[[103 102 139 103 137 141 102 106 104 105 105 128 135 142 102]
 [148 143 123 148 117 136 143 141 142 142 141 128 134 121 143]
 [136 108 120 136 146 141 107 110 108 109 109 128 134 123 107]
 [103 104 135 102 153 120 104 107 105 106 106 128 122 138 103]
 [101 132 139 101 117 109 133 132 132 132 132 128 117 139 133]
 [121 121 131 120 140 124 121 122 121 121 122 128 125 132 121]]
The 1st entry in reading order -> 103
Report the entry in the bottom-right corner.
A: 121
The largest entry: 153
The entry in the bottom-left corner is 121
Report the fifth entry in reading order.
A: 137
The entry directly above the largest entry: 146
Report the entry just right of the largest entry.
A: 120
Report the largest entry in the last row.
A: 140
The entry just left of 138 is 122
Report the 5th-last entry, reading row by row.
A: 122
Report the 3rd entry on the main diagonal.
A: 120
The smallest entry in the last column is 102
Report the third entry on the diagonal from the top-right corner.
A: 134
Report the fourth entry, reading row by row.
A: 103
The entry just right of 124 -> 121
The 2nd entry on the diagonal from the top-right corner is 121
Report the entry directly above 124.
A: 109
Report the third entry from the end, reading row by row.
A: 125
Report the last entry of the largest entry's row.
A: 103
Report the entry directly below the largest entry.
A: 117
Report the first entry of the largest entry's row.
A: 103
Report the smallest entry in the last row.
A: 120
Report the 2nd entry on the main diagonal.
A: 143

grid =
[[131 131 128 137 127 129 129 124 122 129 129 143 128]
 [129 132 111 144 129 132 119 153 136 144 129 123 136]
 [129 125 140 127 128 126 130 125 128 130 124 124 131]
 [138 130 140 146 120 128 121 139 124 147 132 128 136]
 [126 133 118 128 128 126 134 121 128 122 127 126 127]
 [128 144 115 135 127 125 128 123 126 127 135 133 127]
 [120 142 117 125 130 128 128 118 132 126 129 126 131]]
Rows and columns are numbered from 0.
The entry just left of 146 is 140
Which number is the entry at row 1, column 0?
Answer: 129
The entry in row 0 and column 0 is 131
The entry just right of the centre entry: 139
The entry in the bottom-left corner -> 120
Which number is the entry at row 0, column 1?
Answer: 131
The centre entry is 121
The top-right entry -> 128
The bottom entry of the column that holds the largest entry is 118
Which number is the entry just left of the largest entry?
Answer: 119
The entry directly above the centre entry: 130
Which number is the entry directly above the largest entry?
Answer: 124
Which number is the entry directly below 147?
Answer: 122
The largest entry is 153
The entry at row 1, column 2 is 111
Which number is the entry at row 2, column 0?
Answer: 129
Which number is the entry just left of the smallest entry?
Answer: 132
The entry at row 2, column 2 is 140
The entry just right of 153 -> 136
Which number is the bottom entry of the column that holds the smallest entry?
Answer: 117
Which number is the top entry of the column that holds the smallest entry?
Answer: 128

Questions about the row below.
1) Find the entry just left of 124.
2) Find the entry just left of the largest entry.
3) Find the maximum.
4) Find the entry just left of 127.
[139 133 130 108 124 134 154 103 108 127 118 138]
1) 108
2) 134
3) 154
4) 108

X =
[[120 135 132 136 115 136 135 133 121 132 121 138 133 132 117]
 [129 129 123 128 127 135 145 114 132 126 137 134 126 126 147]
 [125 123 131 127 118 141 124 124 120 121 129 122 120 121 108]
 [126 115 121 128 138 113 111 124 141 121 144 116 124 122 139]
 [118 133 130 139 131 107 113 150 133 140 118 134 142 139 124]]
Indices start at 0.
What is the top-right entry? 117
The entry at row 0, column 1 -> 135
The entry in the bottom-left corner is 118
The entry just left of the centre entry -> 124
The entry in row 2 and column 0 is 125
What is the entry at row 1, column 2? 123
The entry in row 1 and column 0 is 129
What is the top entry of the column that holds the smallest entry? 136
The top entry of the column that holds the largest entry -> 133
The entry at row 0, column 0 -> 120
What is the entry just right of 150? 133
What is the entry just left of the smallest entry? 131
What is the entry just right of the smallest entry? 113
What is the entry directly below 144? 118
The entry directly above the centre entry -> 114
The entry directly above 116 -> 122
What is the entry in row 2 and column 1? 123
What is the entry just left of 114? 145
The entry directly above 140: 121
The entry just right of the centre entry is 120
What is the bottom entry of the column that holds the smallest entry? 107
The entry in row 0 and column 2: 132
What is the bottom-right entry? 124

M =
119  126  134  120  131  137  114  127  113  113  117  123  127  119  144  120
129  123  136  129  136  119  121  128  129  157  138  125  122  119  120  124
119  129  114  116  131  137  123  113  131  112  139  131  129  121  144  131
135  122  130  135  126  112  143  140  132  113  135  130  120  132  115  114
123  129  137  116  129  134  117  127  120  115  108  119  127  117  141  120
124  132  124  131  125  133  148  128  132  111  136  142  120  135  111  131
133  124  129  133  123  113  144  136  133  112  134  134  120  132  112  115
119  129  115  116  132  137  140  126  129  116  142  135  144  115  132  121
123  128  125  125  123  107  122  140  132  145  138  122  112  125  121  133
118  125  127  123  133  139  113  123  113  112  127  125  125  122  147  124
140  136  131  138  123  122  122  120  135  148  115  141  142  129  131  134
133  133  140  130  130  127  117  120  126  157  138  132  133  136  123  132
135  135  125  127  121  136  122  120  126  122  101  110  127  131  133  133
Rows and columns are numbered from 0.
The entry in row 0 and column 0: 119
The entry in the top-right corner: 120
Find the entry in the bottom-right corner.
A: 133
Find the entry at row 2, column 2.
A: 114
The bottom-left entry: 135
Find the entry in row 1 and column 0.
A: 129
Find the entry at row 2, column 0.
A: 119
Find the top entry of the column that holds the smallest entry.
A: 117
The entry at row 0, column 1: 126
Find the bottom entry of the column that holds the smallest entry.
A: 101
Find the entry directly above the smallest entry.
A: 138
The entry in row 1 and column 1 is 123

Read these off the row that follows.
1) Which number is the 2nd-last entry?
2) Which number is the second largest entry?
3) Which number is the maximum?
[132 128 114 136 121 104]
1) 121
2) 132
3) 136

data =
[[116 147 142 137 135 120 137 124 128 119 121 145 120 140 130 120]
 [129 131 122 129 129 124 125 127 121 136 126 130 133 128 125 132]
 [123 126 128 129 134 125 138 140 120 127 134 122 142 136 126 127]
 [137 151 124 129 132 128 133 135 140 135 102 120 105 139 156 139]
 [118 145 142 137 134 121 136 124 127 119 120 144 120 139 129 120]
 [138 151 124 128 132 127 133 136 141 134 102 121 105 139 158 140]
 [118 140 139 135 129 118 135 126 128 118 119 142 117 137 133 123]
 [128 127 130 127 133 127 135 141 123 123 139 118 144 139 132 123]
 [117 143 140 135 131 120 136 125 128 119 119 143 118 138 131 121]
 [118 144 140 136 132 120 136 125 128 120 121 143 120 139 130 122]
 [119 132 133 132 120 118 137 129 129 117 117 138 112 136 135 130]
 [135 128 124 128 125 119 126 125 127 124 128 122 129 130 129 122]]
Indices start at 0.
The entry in the top-right corner? 120
The entry in row 0 and column 2? 142
The entry directly above 156? 126
The largest entry is 158
The entry in row 2 and column 0? 123
The entry in the bottom-left corner: 135
The entry at row 2, column 1 is 126
The entry at row 1, column 1? 131
The entry at row 1, column 0? 129
The top-left entry -> 116
The entry in row 0 and column 1? 147
The entry just right of the largest entry? 140
The top entry of the column that holds the largest entry -> 130
The entry just left of the largest entry? 139
The bottom-right entry? 122

Questions about the table below. Counting starts at 0.
1) What is the entry in row 0 and column 2?
2) What is the entry in row 0 and column 1?
3) What is the entry just left of the smallest entry?
4) What is the bottom-left entry?
5) What is the entry directly above the smallest entry?
6) What is the top entry of the column that holds the smallest entry?
[[120 127 137 129]
 [121 124 127 132]
 [135 124 121 133]
 [139 126 137 120]
 [134 126 133 123]
 [130 119 139 120]
 [113 147 132 106]
 [122 121 126 134]
 [118 109 116 116]
 [131 135 123 131]
 [134 128 130 131]
 [124 115 122 124]]
1) 137
2) 127
3) 132
4) 124
5) 120
6) 129
